Below is a small trained network, with its code and all its weights. Each question gives an input and a target symbol and asks what happens when units are switched off, that is, made to give their printed mean instead of their output.

import numpy as np


def w(rows, s, z=0):
    codes = np.array(rows[::2]) - 128.0
    scale = np.full(codes.shape[1], s)
    scale[-1] = z or s
    return codes * scale


def f(y):
    return y / 2 * (1 + np.tanh(0.7978845608 * (y + 0.044715 * y**3)))


def softmax(a):
    e = np.exp(a - a.max(-1, keepdims=True))
    return e / e.sum(-1, keepdims=True)


def log_softmax(a):
    a = a - a.max(-1, keepdims=True)
    return a - np.log(np.exp(a).sum(-1, keepdims=True))


def net(x, mask):
    ids = ['ΘΦαεημτ'.index(c) for c in x.split()]
    T = len(ids)
    res = E[ids] + P[:T]
    r = res
    for j in range(2):
        rows = slice(2 * j, 2 * j + 2)
        q, k, v = (r @ M[0][rows].T for M in (Q, K, V))
        z = softmax(np.where(np.tri(T) > 0, q @ k.T / 2**0.5, -1e9)) @ v
        o = O[0][rows]
        res = res + np.where(mask[j], z, o[:, -1]) @ o[:, :-1]
    y = f(res @ A[0][:, :-1].T + A[0][:, -1])
    res = res + np.where(mask[2:14], y, B[0][:, -1]) @ B[0][:, :-1]
    return log_softmax(res[-1] @ U[:, :-1].T + U[:, -1])


Q, K, V, O, A, B = {}, {}, {}, {}, {}, {}
E = w([
[102,224,104,93,42,229],'Θ',
[2,108,50,33,114,220],'Φ',
[137,75,122,159,35,209],'α',
[160,195,105,188,30,82],'ε',
[70,215,21,126,150,161],'η',
[153,244,30,227,122,111],'μ',
[35,86,138,22,21,207],'τ',
],0.0068)
P = w([
[168,171,179,137,210,214],'0',
[25,71,55,105,114,79],'1',
[101,100,53,215,68,2],'2',
[47,116,21,145,112,71],'3',
[66,145,44,172,108,39],'4',
[161,14,189,223,239,168],'5',
],0.0071)
Q[0] = w([
[247,120,237,111,238,152],'head 1',
[133,67,253,102,200,123],'head 1',
[230,169,250,48,156,93],'head 2',
[75,242,37,79,24,52],'head 2',
],0.0063)
K[0] = w([
[32,3,28,155,25,9],'head 1',
[123,45,27,167,32,43],'head 1',
[30,50,4,76,159,65],'head 2',
[117,202,176,70,237,250],'head 2',
],0.0062)
V[0] = w([
[88,1,254,21,10,230],'head 1',
[239,156,184,225,46,176],'head 1',
[224,175,178,176,85,40],'head 2',
[81,208,93,71,217,175],'head 2',
],0.0077)
O[0] = w([
[34,240,81,68,254,61,149],'head 1',
[55,236,161,224,44,223,149],'head 1',
[2,118,223,160,22,182,23],'head 2',
[253,103,43,40,59,180,254],'head 2',
],0.0076,0.0048)
A[0] = w([
[220,114,75,69,117,170,98],'neuron 1',
[170,155,120,148,177,198,215],'neuron 2',
[235,99,87,78,109,122,4],'neuron 3',
[94,221,164,113,50,167,162],'neuron 4',
[51,212,150,132,125,158,89],'neuron 5',
[178,128,90,154,159,13,172],'neuron 6',
[148,103,172,225,2,147,62],'neuron 7',
[38,200,151,76,189,121,171],'neuron 8',
[11,186,121,143,201,145,127],'neuron 9',
[51,210,105,121,135,42,128],'neuron 10',
[226,119,80,81,154,65,5],'neuron 11',
[67,139,202,219,109,137,169],'neuron 12',
],0.0067,0.0038)
B[0] = w([
[140,49,137,163,75,87,253],'neuron 1',
[113,200,56,104,113,67,186],'neuron 2',
[99,18,160,182,125,75,213],'neuron 3',
[13,144,74,153,185,81,190],'neuron 4',
[163,98,198,210,58,50,157],'neuron 5',
[111,126,152,2,171,163,230],'neuron 6',
[114,67,108,74,226,253,254],'neuron 7',
[207,121,202,125,166,157,215],'neuron 8',
[209,78,228,216,102,68,202],'neuron 9',
[189,172,183,108,152,176,222],'neuron 10',
[34,12,160,169,172,75,241],'neuron 11',
[24,136,193,142,186,96,178],'neuron 12',
],0.0064,0.0071)
U = w([
[155,210,26,78,26,139,219],'Θ',
[101,85,113,132,161,66,3],'Φ',
[159,156,241,254,87,65,187],'α',
[14,133,211,154,130,121,79],'ε',
[232,70,172,199,37,114,107],'η',
[175,113,129,101,122,249,68],'μ',
[198,154,221,46,163,158,156],'τ',
],0.0048)

Each question gives the input, a string of symbols that net reads in full, and the target symbol t.
The units are the heads (2 rows each of Q, K, V and O) and the neurons (one row each of A and B). Each row of codes is followed by its name. A weight is (code - 128) times the scale printed after its matrix; where a second scale follows, it is the last column's (O, A, B and U).
mask holds one flag per unit, heads first, then neurons. A switched-off unit (its flag False) gives its mean, the last column of its rows in O or B, instead of its output. The means were averaged over made-up inputs and are rounded, as every weight is.
A unit's drop is (log p(t) with every unit on - log p(t) with that unit switched off) / (log p(t) with every unit on - log p(t) with every unit switched off).
The circuit of an input: a set's keep is (log p(t) with only the set's units on - log p(t) with every unit switched off) / (log p(t) with every unit on - log p(t) with every unit switched off). Starting from the 12 units with the biggest drops (on a tie, the unit counted first), units are removed one at a time, each time the one whose removal leaves the highest keep (on an exact tie, the one counted first), for as long as the keep stays at least 0.8.
units of the circuit, in order: the units of the circuit, biggest drop first
unit that matters most: the unit with the biggest drop
top k neurons: the k neurons with the biggest drops, biggest first
heads that matter: for each layer, one digit per head in row order, 1 if its drop is at least 0.15 and else 0, layers parted by /
input ε Φ Φ, target ε: units of the circuit, in order : [head 2; head 1; neuron 12]
input μ τ Φ ε, target μ: units of the circuit, in order : [head 1; neuron 7]
input τ ε ε, target τ: units of the circuit, in order : [head 1; neuron 6; neuron 10]
input ε ε ε η τ τ, target ε: heads that matter : 01
input Θ τ τ ε, target Θ: heads that matter : 10
input Φ Φ Φ, target Φ: units of the circuit, in order : [head 2; head 1; neuron 11]
input α τ τ τ Θ, target α: heads that matter : 11
input Θ τ τ, target Θ: heads that matter : 10
input τ ε Θ α η, target τ: units of the circuit, in order : [head 1; neuron 10; neuron 8]
input α μ μ α, target α: units of the circuit, in order : [head 1; head 2; neuron 9; neuron 7]
input μ η α, target μ: unit that matters most : neuron 7
input Φ τ η, target Φ: units of the circuit, in order : [head 2; neuron 11; head 1]
input μ Φ η α, target μ: units of the circuit, in order : [head 1; neuron 7]
input Θ τ Φ η, target Θ: top neuron : [neuron 11]
input ε η ε Θ, target ε: units of the circuit, in order : [head 2; head 1; neuron 4]
input τ τ Φ α ε, target τ: top 3 neurons : [neuron 6; neuron 10; neuron 8]
input α Θ μ η, target α: top 2 neurons : [neuron 9; neuron 5]
input τ τ μ, target τ: top 2 neurons : [neuron 6; neuron 10]
input ε η τ η ε, target ε: top 2 neurons : [neuron 12; neuron 4]
input τ α ε α μ μ, target ε: unit that matters most : head 2
